Here is a tiny trained network, its code and every weight. The questions are about switching its units off for an input and a target symbol, where a switched-off unit gives its printed mean instead of its output.

import numpy as np


def w(rows, s, z=0):
    codes = np.array(rows[::2]) - 128.0
    scale = np.full(codes.shape[1], s)
    scale[-1] = z or s
    return codes * scale


def f(y):
    return y / 2 * (1 + np.tanh(0.7978845608 * (y + 0.044715 * y**3)))


def softmax(a):
    e = np.exp(a - a.max(-1, keepdims=True))
    return e / e.sum(-1, keepdims=True)


def log_softmax(a):
    a = a - a.max(-1, keepdims=True)
    return a - np.log(np.exp(a).sum(-1, keepdims=True))


def net(x, mask):
    ids = ['βεηθλμπσψ'.index(c) for c in x.split()]
    T = len(ids)
    res = E[ids] + P[:T]
    u = 0
    for l in range(2):
        r = res
        for j in range(2):
            rows = slice(3 * j, 3 * j + 3)
            q, k, v = (r @ M[l][rows].T for M in (Q, K, V))
            z = softmax(np.where(np.tri(T) > 0, q @ k.T / 3**0.5, -1e9)) @ v
            o = O[l][rows]
            res = res + np.where(mask[u + j], z, o[:, -1]) @ o[:, :-1]
        u += 2
        y = f(res @ A[l][:, :-1].T + A[l][:, -1])
        res = res + np.where(mask[u : u + 8], y, B[l][:, -1]) @ B[l][:, :-1]
        u += 8
    return log_softmax(res[-1] @ U[:, :-1].T + U[:, -1])


Q, K, V, O, A, B = {}, {}, {}, {}, {}, {}
E = w([
[151,178,54,92,197,151,93,198,253],'β',
[67,67,154,89,155,139,100,52,190],'ε',
[88,59,112,52,91,164,109,139,61],'η',
[48,120,182,24,171,70,129,169,69],'θ',
[150,40,129,202,220,144,163,152,135],'λ',
[63,47,130,135,94,92,223,160,137],'μ',
[57,183,188,213,151,93,182,109,200],'π',
[100,229,157,152,78,154,111,126,15],'σ',
[137,106,171,142,186,33,32,159,62],'ψ',
],0.015)
P = w([
[92,104,48,95,175,79,118,117,47],'0',
[140,125,90,84,143,74,146,117,89],'1',
[161,138,116,73,133,88,160,121,122],'2',
[166,143,137,69,117,91,169,121,136],'3',
[179,144,155,66,105,99,167,123,150],'4',
[181,141,166,73,96,108,168,123,159],'5',
[174,143,174,79,87,113,156,126,163],'6',
[157,141,183,88,75,114,147,130,165],'7',
[135,137,178,99,76,121,133,132,166],'8',
[122,131,189,114,69,126,116,142,162],'9',
[96,127,191,131,70,127,105,149,159],'10',
[69,126,190,142,69,131,83,148,153],'11',
[42,127,198,154,63,137,64,160,161],'12',
[11,117,202,167,62,131,38,165,154],'13',
],0.011)
Q[0] = w([
[15,116,148,127,172,148,72,196,129],'L0H1',
[164,144,83,137,147,106,147,130,116],'L0H1',
[253,121,173,84,88,104,154,130,174],'L0H1',
[145,78,149,106,52,70,91,140,173],'L0H2',
[100,101,151,50,86,72,160,49,134],'L0H2',
[187,120,169,206,82,164,149,165,98],'L0H2',
],0.0045)
K[0] = w([
[84,68,145,183,111,156,86,168,135],'L0H1',
[144,140,148,106,141,72,175,113,98],'L0H1',
[241,109,139,67,129,70,174,45,143],'L0H1',
[67,111,125,183,32,70,65,133,208],'L0H2',
[49,179,203,129,193,87,197,83,58],'L0H2',
[193,58,136,83,141,125,193,1,89],'L0H2',
],0.0037)
V[0] = w([
[116,172,131,137,148,100,122,97,158],'L0H1',
[50,150,107,140,199,122,104,77,92],'L0H1',
[75,137,2,159,149,122,133,110,97],'L0H1',
[136,135,176,148,135,101,170,162,125],'L0H2',
[151,139,179,137,102,172,115,112,138],'L0H2',
[135,137,162,107,144,131,153,117,145],'L0H2',
],0.0089)
O[0] = w([
[146,105,147,112,126,168,97,146,130,128],'L0H1',
[204,156,164,77,129,132,192,154,175,214],'L0H1',
[246,131,175,84,109,117,163,104,157,122],'L0H1',
[86,178,138,97,159,152,132,152,142,204],'L0H2',
[77,89,147,172,139,119,89,186,108,3],'L0H2',
[168,146,171,102,150,106,140,173,96,167],'L0H2',
],0.011,0.0033)
A[0] = w([
[135,78,124,156,211,65,136,102,100,150],'L0N1',
[192,83,64,189,254,166,91,158,182,189],'L0N2',
[95,80,71,129,180,88,104,145,169,71],'L0N3',
[97,167,100,111,156,115,93,40,151,210],'L0N4',
[105,123,128,100,156,176,158,161,135,43],'L0N5',
[153,47,95,88,133,105,76,118,47,120],'L0N6',
[113,143,125,103,118,145,81,121,160,2],'L0N7',
[143,67,162,141,122,112,96,150,138,93],'L0N8',
],0.0082,0.0048)
B[0] = w([
[123,177,174,147,1,48,110,84,91,173],'L0N1',
[104,118,250,151,89,172,191,146,29,254],'L0N2',
[137,128,120,122,56,137,115,76,83,136],'L0N3',
[134,113,216,119,67,159,117,176,159,247],'L0N4',
[126,61,92,127,189,64,98,146,101,126],'L0N5',
[171,134,190,111,94,119,119,221,183,204],'L0N6',
[97,76,87,155,133,112,170,108,64,94],'L0N7',
[94,177,107,135,169,119,155,118,152,130],'L0N8',
],0.0075,0.0024)
Q[1] = w([
[113,164,144,134,177,8,88,112,103],'L1H1',
[254,92,4,216,245,182,47,53,135],'L1H1',
[149,32,121,106,166,99,64,157,148],'L1H1',
[86,125,136,100,54,84,137,153,190],'L1H2',
[148,173,171,153,167,118,83,88,157],'L1H2',
[185,142,31,176,181,103,89,82,131],'L1H2',
],0.0096)
K[1] = w([
[165,78,36,198,62,212,95,102,183],'L1H1',
[219,136,116,56,103,79,244,61,157],'L1H1',
[128,199,102,183,121,131,232,105,126],'L1H1',
[74,136,157,197,108,189,107,192,93],'L1H2',
[76,106,88,96,136,144,157,243,68],'L1H2',
[254,156,203,27,137,140,209,86,154],'L1H2',
],0.007)
V[1] = w([
[151,101,153,97,129,248,77,57,159],'L1H1',
[125,11,149,66,164,79,101,125,119],'L1H1',
[130,86,132,149,91,208,201,133,208],'L1H1',
[159,103,51,64,102,107,123,227,180],'L1H2',
[99,1,72,126,155,145,211,120,50],'L1H2',
[68,59,156,163,180,72,124,53,214],'L1H2',
],0.009)
O[1] = w([
[106,55,177,121,108,174,152,185,146,99],'L1H1',
[102,126,56,80,126,97,92,181,254,145],'L1H1',
[89,170,91,119,96,208,191,160,77,150],'L1H1',
[79,112,127,209,17,142,53,172,141,134],'L1H2',
[116,156,241,62,62,119,158,101,135,1],'L1H2',
[240,174,123,103,94,188,133,154,178,95],'L1H2',
],0.0098,0.0074)
A[1] = w([
[124,56,155,78,181,161,168,152,145,100],'L1N1',
[75,243,121,192,161,99,85,165,156,94],'L1N2',
[140,236,22,216,52,127,107,161,63,138],'L1N3',
[191,75,190,252,140,112,222,144,175,107],'L1N4',
[117,255,83,134,102,151,208,40,183,2],'L1N5',
[201,153,35,154,249,163,149,172,130,92],'L1N6',
[64,167,125,232,179,162,207,58,234,90],'L1N7',
[145,40,61,157,218,67,138,68,130,54],'L1N8',
],0.0064,0.0053)
B[1] = w([
[154,85,85,157,124,113,142,94,120,178],'L1N1',
[129,79,119,98,76,180,207,130,164,242],'L1N2',
[148,193,50,57,87,171,41,79,158,213],'L1N3',
[119,99,59,184,165,97,90,150,154,207],'L1N4',
[113,99,162,182,147,82,79,198,179,183],'L1N5',
[136,160,187,78,145,92,133,55,118,253],'L1N6',
[87,77,139,114,124,145,61,165,2,230],'L1N7',
[165,64,238,124,112,195,157,123,203,207],'L1N8',
],0.0085,0.0051)
U = w([
[145,155,59,121,186,182,181,204,142,196],'β',
[144,67,99,131,150,186,156,73,201,24],'ε',
[62,54,66,117,94,124,128,53,55,184],'η',
[82,171,203,40,128,107,196,143,144,21],'θ',
[116,65,129,153,142,115,180,101,99,25],'λ',
[2,153,78,176,97,81,179,87,188,123],'μ',
[99,157,71,176,189,81,92,78,188,254],'π',
[152,138,70,74,148,157,168,41,91,194],'σ',
[168,157,218,136,43,131,77,128,127,118],'ψ',
],0.0062,0.0044)

Each question gives the input, a string of symbols that net reads in full, and the target symbol t.
The units are the heads (3 rows each of Q, K, V and O) and the neurons (one row each of A and B). Each row of codes is followed by its name. A weight is (code - 128) times the scale printed after its matrix; where a second scale follows, it is the last column's (O, A, B and U).
mask holds one flag per unit, layer by layer, with each layer's heads first. A switched-off unit (its flag False) gives its mean, the last column of its rows in O or B, instead of its output. The means were averaged over made-up inputs and are rounded, as every weight is.
A unit's drop is (log p(t) with every unit on - log p(t) with that unit switched off) / (log p(t) with every unit on - log p(t) with every unit switched off).
The circuit of an input: a set's keep is (log p(t) with only the set's units on - log p(t) with every unit switched off) / (log p(t) with every unit on - log p(t) with every unit switched off). Starting from the 12 units with the biggest drops (on a tie, the unit counted first), units are removed one at a time, each time the one whose removal leaves the highest keep (on an exact tie, the one counted first), for as long as the keep stays at least 0.8.
units of the circuit, in order: the units of the circuit, biggest drop first
top k neurons: the k neurons with the biggest drops, biggest first
which heads matter: for each layer, one digit per head in row order, 1 if its drop is at least 0.15 and else 0, layers parted by /
input μ λ η, target θ: units of the circuit, in order => (L1H2)
input ψ β ε θ η ψ ψ μ ε, target ψ: which heads matter => 10 / 01
input π π θ ψ η η λ λ ψ σ μ, target λ: which heads matter => 00 / 11
input λ β μ σ π η μ θ μ λ λ, target θ: units of the circuit, in order => (L1H2, L0N2)
input θ β η μ β θ θ λ μ, target θ: units of the circuit, in order => (L1H2, L0H1)
input η σ μ β π π λ, target σ: units of the circuit, in order => (L0H1, L1H2, L0N2, L1N6)
input λ ψ θ β π σ π, target η: units of the circuit, in order => (L0H1, L1N7, L1H2)
input ψ θ η ε, target μ: units of the circuit, in order => (L0H1, L1H2, L1H1)
input β ε μ ε η μ ε, target ψ: top 4 neurons => (L0N4, L0N2, L1N2, L1N4)
input π η μ π η η ε λ β β η η θ, target μ: which heads matter => 00 / 10
input π σ π μ λ ε, target θ: which heads matter => 10 / 01
input λ ε η ε π ψ π, target ε: which heads matter => 10 / 11
input η ψ π π ε, target β: units of the circuit, in order => (L0H1, L0H2, L1H2)
input ψ π η β λ η, target θ: units of the circuit, in order => (L1H2, L0H1, L0N6, L0N2)
input λ ψ η θ η θ, target μ: which heads matter => 10 / 11
input β ε η λ π η ψ ψ μ, target ε: top 2 neurons => (L1N8, L0N1)
input ε μ β λ β ε σ ψ μ β, target ψ: units of the circuit, in order => (L0N2, L1H2)
input ε β π β μ β σ η ψ θ π π π ε, target σ: units of the circuit, in order => (L1H2, L1N6)
input π η ε σ π π ε μ, target β: which heads matter => 10 / 11
input σ λ ε π, target β: which heads matter => 10 / 10
input σ ψ β ε σ π λ μ π λ π σ λ, target λ: units of the circuit, in order => (L1H2, L0N2, L1N3)
input β λ σ π ψ σ σ μ μ λ λ, target θ: units of the circuit, in order => (L1H2, L0N2, L0H1)
input π ε ψ η σ β ε, target η: units of the circuit, in order => (L0H1, L1H2, L1H1, L0N2)
input σ π θ β ψ σ, target π: which heads matter => 10 / 10
input θ ε θ π θ ε π η, target β: units of the circuit, in order => (L0H1, L0N6, L1H2)
input θ β ε μ θ η μ η η ψ μ, target π: which heads matter => 00 / 11
input π η θ σ ψ ε π μ π σ β π μ, target β: which heads matter => 00 / 01
input η π σ π μ λ π μ η π π β, target σ: which heads matter => 00 / 01
input π μ ε η β π ε η ε λ π η, target σ: which heads matter => 00 / 11
input λ μ θ λ η ε π ψ π, target ε: which heads matter => 10 / 11
